Here is a tiny trained network, its code and every weight. The questions are about switching its units off for an input and a class, where a switched-off unit gives its printed mean instead of its output.

import numpy as np


def w(rows, s, z=0):
    codes = np.array(rows[::2]) - 128.0
    scale = np.full(codes.shape[1], s)
    scale[-1] = z or s
    return codes * scale


def f(y):
    return np.maximum(y, 0)


def log_softmax(a):
    a = a - a.max(-1, keepdims=True)
    return a - np.log(np.exp(a).sum(-1, keepdims=True))


def net(x, mask):
    res = np.array(x, float).reshape(1, 5) / 4 @ E
    y = f(res @ A[0][:, :-1].T + A[0][:, -1])
    res = res + np.where(mask, y, B[0][:, -1]) @ B[0][:, :-1]
    return log_softmax(res[-1] @ U[:, :-1].T + U[:, -1])


A, B = {}, {}
E = w([
[101,107,125,59,134,89,44,87],'x0',
[196,217,76,116,127,112,113,21],'x1',
[140,157,240,93,169,66,41,46],'x2',
[201,130,142,157,132,88,145,152],'x3',
[69,119,111,103,254,198,95,168],'x4',
],0.0087)
A[0] = w([
[137,17,158,172,79,148,160,145,128],'N1',
[103,49,19,215,87,187,231,214,207],'N2',
[203,254,117,248,93,148,196,119,150],'N3',
[108,108,81,57,243,244,114,180,251],'N4',
[233,208,82,171,46,67,192,109,160],'N5',
[104,124,34,76,63,124,79,87,205],'N6',
[167,189,167,48,150,32,24,47,65],'N7',
],0.0071,0.0023)
B[0] = w([
[173,206,173,146,83,65,162,179,176],'N1',
[186,41,113,254,56,97,49,75,252],'N2',
[76,104,81,64,212,214,161,65,211],'N3',
[115,131,74,102,192,201,138,75,221],'N4',
[32,163,100,49,204,211,173,136,219],'N5',
[85,153,151,45,197,168,200,156,176],'N6',
[144,38,78,169,98,147,71,31,221],'N7',
],0.0077,0.012)
U = w([
[63,144,107,47,206,194,173,116,222],'0',
[158,70,109,204,100,111,40,88,155],'1',
[140,149,212,144,66,1,150,213,4],'2',
],0.0094,0.0018)

Each question gives the input, the list of numbers given to net, and the class t.
The units are the neurons (one row each of A and B). Each row of codes is followed by its name. A weight is (code - 128) times the scale printed after its matrix; where a second scale follows, it is the last column's (A, B and U).
mask holds one flag per neuron, in row order. A switched-off neuron (its flag False) gives its mean, the last column of its row in B, instead of its output. The means were averaged over made-up inputs and are rounded, as every weight is.
A unit's drop is (log p(t) with every unit on - log p(t) with that unit switched off) / (log p(t) with every unit on - log p(t) with every unit switched off).
The circuit of an input: a set's keep is (log p(t) with only the set's units on - log p(t) with every unit switched off) / (log p(t) with every unit on - log p(t) with every unit switched off). Starting from all 7 units, units are removed one at a time, each time the one whose removal leaves the highest keep (on an exact tie, the one counted first), for as long as the keep stays at least 0.8.
units of the circuit, in order: the units of the circuit, biggest drop first
most important unit: the unit with the biggest drop
top k neurons: the k neurons with the biggest drops, biggest first
drop when u is switched off: that unit's drop, to one decimal
input [-5,-1,8,7,-3], class 0: top 3 neurons -> [N2; N5; N3]
input [-2,-2,3,3,-5], class 0: units of the circuit, in order -> [N2]
input [-5,-1,8,-5,3], class 1: top 4 neurons -> [N5; N3; N6; N7]
input [7,-8,6,-5,0], class 1: top 2 neurons -> [N5; N7]
input [-3,-5,6,1,-8], class 2: top 2 neurons -> [N4; N2]
input [1,-6,-5,8,-5], class 2: top 2 neurons -> [N1; N7]
input [-3,1,-6,-1,-3], class 1: top 2 neurons -> [N2; N4]
input [2,-8,6,4,-8], class 2: top 2 neurons -> [N2; N1]
input [-8,-4,5,1,-6], class 0: top 2 neurons -> [N3; N5]
input [4,-6,-5,-5,4], class 1: top 3 neurons -> [N2; N5; N3]
input [-5,-3,3,5,-2], class 0: top 2 neurons -> [N2; N3]
input [-4,7,7,-1,4], class 1: top 2 neurons -> [N7; N5]
input [3,-8,5,-5,-3], class 2: drop when N2 is switched off -> 0.3
input [1,7,7,6,6], class 1: drop when N7 is switched off -> 0.2
input [-1,1,-2,1,-7], class 0: drop when N4 is switched off -> 0.0
input [-4,5,-4,6,-2], class 0: most important unit -> N5
